Each row has two labels, one from each of two sets.
[ 1.74 -0.52  1.88 -0.78 -0.58 -0.35  0.29 -0.92  0.14  0.28  0.20 -0.07
  1.43 -0.08  0.13  0.62 -0.09 -0.14 -0.57  1.24 -0.31 -2.44  0.85 -0.51
 -0.52  0.65 -0.50  0.04 -0.64 -0.12  2.27  0.60 -1.43 -2.37 -1.05 -0.27
 -1.00  1.18 -1.42  0.70  0.50 -1.86  1.38  1.24 -2.72  0.07  0.01 -0.23
 -0.03 -1.06  0.36 -1.13  0.96 -1.29  0.21 -0.91  3.46  0.63  0.85 -2.13
  0.72 -0.49  2.24  1.07  2.74 -0.27  0.17  0.62 -0.79  0.47 -4.80]  <80> DQ
[-1.89 -2.31  1.26 -0.05  0.02  0.10 -0.26  0.80 -0.41 -0.06  1.30  0.90
 -1.09 -1.65  0.61  0.36 -0.91  0.74 -0.45  0.52  0.54 -0.79 -0.37  2.08
  1.30  2.57 -1.28 -0.78  1.10  1.24  3.07  1.66  0.24 -2.12  0.88  1.03
 -0.42 -0.63 -0.07 -0.58  1.04 -1.09  0.56 -0.80 -2.53 -0.08  0.16 -0.78
  1.00  0.06  0.11  0.36  4.35  1.10  2.27  0.26  3.14  1.10  0.31 -3.33
  0.10 -0.28 -0.21 -0.70  0.72  2.24  0.19  0.52 -0.17  0.41 -3.63]  <82> HG
[ 1.65 -0.56  1.36 -0.65  0.36  0.71 -0.16 -1.94 -1.21 -0.35 -0.74  0.07
  0.13  0.61 -1.41 -0.74  0.24  1.93  0.31 -1.66 -1.11 -3.58 -1.59 -1.02
  2.39 -0.23  1.60  0.16 -0.24 -0.65  0.44 -0.65 -0.93 -2.91 -0.64 -0.96
 -0.44  1.41 -1.51  3.13 -2.65  0.91 -1.15 -0.61 -1.65  0.16 -0.15  0.16
 -0.05  0.30 -0.16 -3.10 -1.19 -0.62 -0.05 -1.60  0.33 -2.83 -0.83  3.48
 -0.39  0.91  0.72 -1.79  0.03  1.18 -0.39 -0.33 -1.33  0.54  0.06]  <78> DQ
[ 0.17  0.16  2.95 -0.79 -0.41  0.63  0.65 -0.44  0.68  0.86  0.72  0.28
  0.56 -1.01  0.01  0.56  0.10  0.44 -1.62  0.63 -1.11 -3.95  1.05  2.42
  1.87  1.34 -0.28  0.17  0.61 -0.30  2.67  1.52 -0.59 -3.07  0.27 -0.57
 -1.49 -1.01 -0.94  2.09  0.60 -2.60  1.21  1.59 -3.43  0.23  0.33 -1.59
  2.55  0.67 -0.49 -1.10  2.33 -0.81  1.68 -0.87  1.93  0.48  1.24 -0.72
  0.56 -0.51  0.06 -0.42  1.81  2.44 -0.55  0.22 -0.48 -0.75 -4.62]  <82> DQ
[ 1.87  1.31  2.55 -0.92  0.31 -0.45  0.12  0.87 -0.41 -0.09  0.29  0.37
 -0.16 -0.73  0.25  2.26 -0.05 -0.75 -0.67  1.46  0.12 -2.17  0.62  2.26
 -1.09  0.97 -2.13  0.10  0.94  0.21  0.69  0.68  1.03 -0.77  0.79 -0.11
 -0.38 -2.45  0.41 -0.78  1.12 -0.78  0.37 -0.28 -2.29 -0.04 -0.09  0.17
  0.57 -0.44 -2.43  2.27  1.73  0.82 -0.19 -0.17  1.98  1.36  3.18 -4.44
 -0.82  0.10  0.13  1.82  0.76  1.36  0.97 -0.62  1.96 -0.91 -1.38]  <80> QB
[ 0.31 -0.72  3.55 -1.77  0.07  1.07 -0.18  0.48  0.15 -1.02  0.20  1.15
 -0.99  0.28  1.35  3.62 -0.41  0.10 -0.04  2.03  0.08 -1.52  0.60 -7.58
 -1.23  1.57 -3.55 -0.54  1.28 -0.20 -0.14  0.83  1.74 -1.72  2.02 -0.01
 -0.27 -1.25  1.09 -1.84 -1.47 -1.41 -0.09 -1.76 -3.89 -0.15  0.06 -0.94
  0.93 -0.51 -0.46  1.87  2.29  0.60 -0.02  0.41  5.40  0.90  3.50 -6.80
  0.12  0.06  0.68 -0.02  0.93  2.41  0.60 -0.42  1.20  0.09 -2.29]  <80> QB
[ 0.68 -0.43  3.04 -0.77 -0.23 -0.01  1.07  0.07  0.85  0.51  0.13  0.54
  1.04 -0.78 -0.05  1.24 -0.47 -0.19 -1.01  0.50 -0.56 -4.07  0.30  1.09
  1.08  1.06 -0.73  1.28 -0.48  0.35  3.51  0.85 -1.53 -1.67 -0.97  0.31
 -0.58 -1.20 -1.60  1.77  1.39 -1.90  1.65  1.60 -2.20 -0.68 -0.14 -0.82
  1.74 -0.64 -0.92 -0.70  3.69 -1.25  2.15 -1.66  1.74  1.18 -0.06 -2.13
  0.28 -1.26 -0.04  0.41  2.07  0.86 -0.35  0.69 -0.88 -1.06 -4.16]  <80> DQ
[ 1.22  0.68  1.01 -0.05  0.04 -0.40 -1.06 -0.12  0.10  1.05 -0.40 -0.99
  1.32 -0.57  0.96  0.28 -0.14 -0.89 -0.42  0.53  0.30  1.44  1.94  1.15
  0.44 -0.43 -1.96  0.16  0.25  0.53 -1.61  0.12 -7.03  2.30 -0.90  0.96
 -1.18  0.96 -0.11 -0.81  1.25 -1.85  0.47  2.22 -0.82 -3.15 -0.13 -0.45
 -0.67 -0.88 -0.84  0.60  1.49 -1.30  0.21 -0.39 -1.00 -0.28  0.28 -0.76
  0.67 -0.84 -0.83  1.20  1.36 -0.92 -0.88  1.11 -0.63  0.89 -0.80]  <80> LP
[ 0.71  0.80  1.13 -0.08  0.14 -0.38  0.13  0.29  1.44  0.99  0.13 -0.71
  2.33 -0.21 -0.10 -0.98 -1.01 -0.65 -0.08 -0.21 -0.23 -0.01  1.43  2.95
  4.71 -0.74 -1.36  0.17  1.19  0.31  1.38  1.97 -2.91 -0.31 -1.22  0.67
 -1.32  0.71 -0.24  2.33  1.54 -1.15 -1.19  2.26 -0.22 -0.33  0.39 -0.53
  2.33  0.30 -1.42 -0.69  3.34  0.29  2.70 -1.51 -3.24  0.63 -1.65  3.21
 -0.52 -1.31 -3.68 -1.68  0.62  1.71 -1.57  1.27 -0.90 -2.48 -0.84]  <82> LP
[ 2.24  0.14  2.49 -0.46 -0.46  0.54  0.04 -2.07  0.51 -0.04 -0.13 -0.07
  0.73 -0.04 -0.60  1.00  0.20  0.97 -0.17 -0.33 -0.29 -3.65 -0.63 -0.22
  1.14  0.14  0.14  0.29 -0.06 -1.30  1.08  1.03 -0.47 -3.05 -0.66 -0.94
 -0.73 -0.18  0.42  1.80 -1.93  0.44 -0.05 -0.09 -2.54  0.25 -0.37 -0.51
  0.21 -0.21 -0.59 -2.94 -1.15 -1.54 -1.48 -0.53  0.89 -1.81  0.04  1.48
 -0.14 -0.26  1.18 -0.81  0.84  1.22 -0.79 -0.29 -1.32  0.20 -1.23]  <78> DQ
[ 2.68  0.49  2.32 -0.04  0.35  0.29  0.36 -2.48  0.70 -0.22  0.45 -0.16
  0.58  0.52 -1.07  0.94  0.55  1.18  0.32 -0.70 -0.07 -3.78 -1.28 -1.34
 -0.43 -0.09  0.51  0.69 -0.87 -1.08  0.68  0.02 -0.48 -2.76 -1.22 -0.88
 -0.83 -0.02 -2.30  2.03 -1.65  0.13 -0.33 -0.34 -2.79  0.29 -0.58 -0.48
 -1.19 -0.65 -0.47 -2.30 -1.96 -1.59 -1.39 -1.65  1.59 -1.80  1.59  1.95
  0.56  0.35  1.88 -1.00  0.42 -0.35  0.31 -0.43 -1.52  0.11 -0.23]  <78> DQ
[ 1.92  4.58  3.03 -1.67  0.30  0.21  0.61 -1.84  1.05 -0.57 -0.59 -0.81
  2.17 -0.42 -1.20  3.05 -0.11 -0.02  0.14 -0.41 -0.41 -5.09 -1.00  1.20
 -0.21 -1.26 -1.78  0.55  0.94 -0.96 -5.18 -0.45  0.05  0.43 -0.51 -0.66
 -1.48 -2.00  0.21  1.53 -0.01  1.48 -1.25 -0.53 -2.74 -0.23  0.17  0.22
 -0.06 -0.06 -1.81  0.87 -0.51  0.52 -2.05 -1.50 -1.32 -1.88  4.04  3.69
 -0.86  1.39 -1.74  0.46 -1.60  1.71 -0.47 -0.96  0.90 -1.98  4.07]  <78> BQ
[ 0.22 -2.01  1.48 -0.98 -0.57  0.89 -0.04 -0.63  0.40  0.84  0.70  0.31
 -0.35 -0.32  0.16 -0.20 -0.06  0.52 -0.96 -0.09  0.00 -1.93  0.47  1.37
  2.57  1.69 -0.51 -0.31 -0.44  0.62  4.68  1.00 -1.59 -3.89 -0.03  0.45
 -0.77  0.39 -1.49  0.91  0.52 -1.98  0.50  0.38 -2.77 -0.47 -0.49 -0.63
  1.24 -0.09 -0.75 -1.14  5.10 -0.39  2.56 -1.13  2.87  0.79  0.27 -2.02
 -0.03 -0.35  0.69 -1.85  2.02  2.55 -0.53  1.64 -4.11  0.35 -3.73]  <82> DQ
[-0.20  0.94 -0.17  0.20  0.21  0.07  0.71  0.70  0.69  0.64 -0.15 -0.55
  1.87 -0.22 -0.06 -0.91 -0.88  0.49 -0.30 -0.65 -0.64  0.82  1.59  2.73
  3.06  0.56 -1.32  0.22  0.40  0.19  2.20  0.79 -3.05  1.46 -1.35  1.01
 -0.35  1.04 -1.32  0.78  1.89 -1.36 -0.40  2.90  0.42 -0.29 -0.15 -0.50
  1.42 -0.02 -1.40 -0.99  2.87 -0.61  2.13 -1.40 -2.77  1.47 -1.88  1.67
  0.18 -0.81 -1.37 -0.43  1.46  1.01 -0.52  1.46 -0.75 -1.26 -1.05]  <82> LP
[ 2.53  1.06  2.61 -0.69  0.44  0.36  0.65 -3.01  0.11 -0.94 -0.36 -0.50
  0.60  0.00 -1.91  1.55  1.44  0.35  0.67 -0.99 -0.96 -5.95 -1.46 -2.32
  1.23 -0.36  1.63  0.96 -0.11 -0.34  0.06 -0.43  0.66 -2.96 -0.38 -1.55
 -0.82 -0.83 -0.93  4.00 -3.24  1.85 -1.12 -0.79 -3.03 -0.14  0.04 -0.16
 -0.30  1.54 -0.34 -3.32 -4.92 -2.56 -2.55 -2.48 -0.17 -2.94  1.61  5.42
 -0.47  0.82  1.12 -1.11 -0.51  1.90  0.03 -0.65 -1.05  0.75  0.85]  <78> DQ
[ 1.67  1.74  1.92  1.02 -1.05  0.24  1.34 -2.27  0.54 -0.24 -0.61 -0.17
  0.32  1.04 -2.06 -1.39 -1.06  0.73 -0.01 -1.62 -1.18 -5.50 -0.37 -1.15
  2.20 -0.98  2.25  0.52  0.76 -1.81  0.63  0.64 -0.36 -2.13 -1.86 -1.33
 -1.13 -0.30 -2.46  4.67 -1.64  1.58  0.29  0.71 -2.05 -0.27 -0.16 -0.30
 -0.09  1.01  0.09 -3.20 -3.04 -0.72 -0.99 -2.11 -1.32 -2.42 -0.23  6.13
 -0.48  0.53  0.75 -0.27  0.00  0.87 -0.57 -0.43 -1.08 -0.63 -0.25]  <78> DQ
[ 1.29 -0.83  2.06  0.21 -1.18  0.73 -0.25  0.10  0.95 -0.39  0.98  0.48
  0.51 -0.03 -0.96  0.14 -0.40  1.90 -0.92  1.58 -0.10 -2.93  0.70  2.00
  2.85  0.10 -0.78  0.20  0.73 -0.80  3.14  1.48 -0.54 -2.81 -1.31  0.20
 -1.12 -0.04 -0.86  1.91  0.52 -1.30  0.75  1.35 -1.86 -0.16 -0.06 -0.81
  1.87 -0.16 -0.77 -1.39  2.32 -0.52  1.52 -1.10  0.87  0.68 -0.42  0.32
  0.12 -0.60 -0.42 -0.71  1.22  1.21 -0.76  0.84 -0.39 -0.65 -3.48]  <82> DQ
[-2.76 -0.54  1.63 -0.04 -0.27 -0.45 -0.85  0.89  0.40  0.85  2.18  0.42
 -2.24 -1.29 -0.07  0.23 -1.18  1.04 -0.26  1.58  0.61 -3.96 -0.85  3.03
  1.74  1.82  0.00 -0.49  1.51  0.05  3.50  1.70  1.34 -0.51  0.39 -0.36
  0.95 -1.93 -0.08  0.59  0.76 -1.43  0.94 -1.17 -1.82  0.42  0.65 -0.34
  2.36 -0.21 -0.62  0.65  4.58  2.09  2.86  0.57  2.34  2.10  0.64 -1.50
 -0.97 -0.32 -1.07  0.14 -0.13  3.47 -0.30  0.01  1.32 -1.85 -2.82]  <82> QB
[ 1.26  1.63  2.66 -0.70  0.23  0.44  0.65 -0.76  1.60  0.54 -0.62 -0.04
  2.37 -0.50 -0.44  1.80 -0.65  0.65 -0.22  0.13 -0.43 -1.14  0.49  2.99
  3.47 -0.19 -3.91  4.33  1.32  0.64 -0.93  0.64 -1.90  0.02 -0.95  0.68
 -1.96 -0.03  0.18  0.76  0.79 -0.95 -0.91  1.41 -1.55  0.16  0.27 -0.83
  1.33  0.23 -1.87 -0.73  2.73  0.07  1.62 -1.86 -1.38  0.88  0.79  0.99
 -0.18 -1.02 -2.71 -0.91  1.08  1.66 -1.22  1.08 -1.08 -1.57 -0.35]  <82> LP
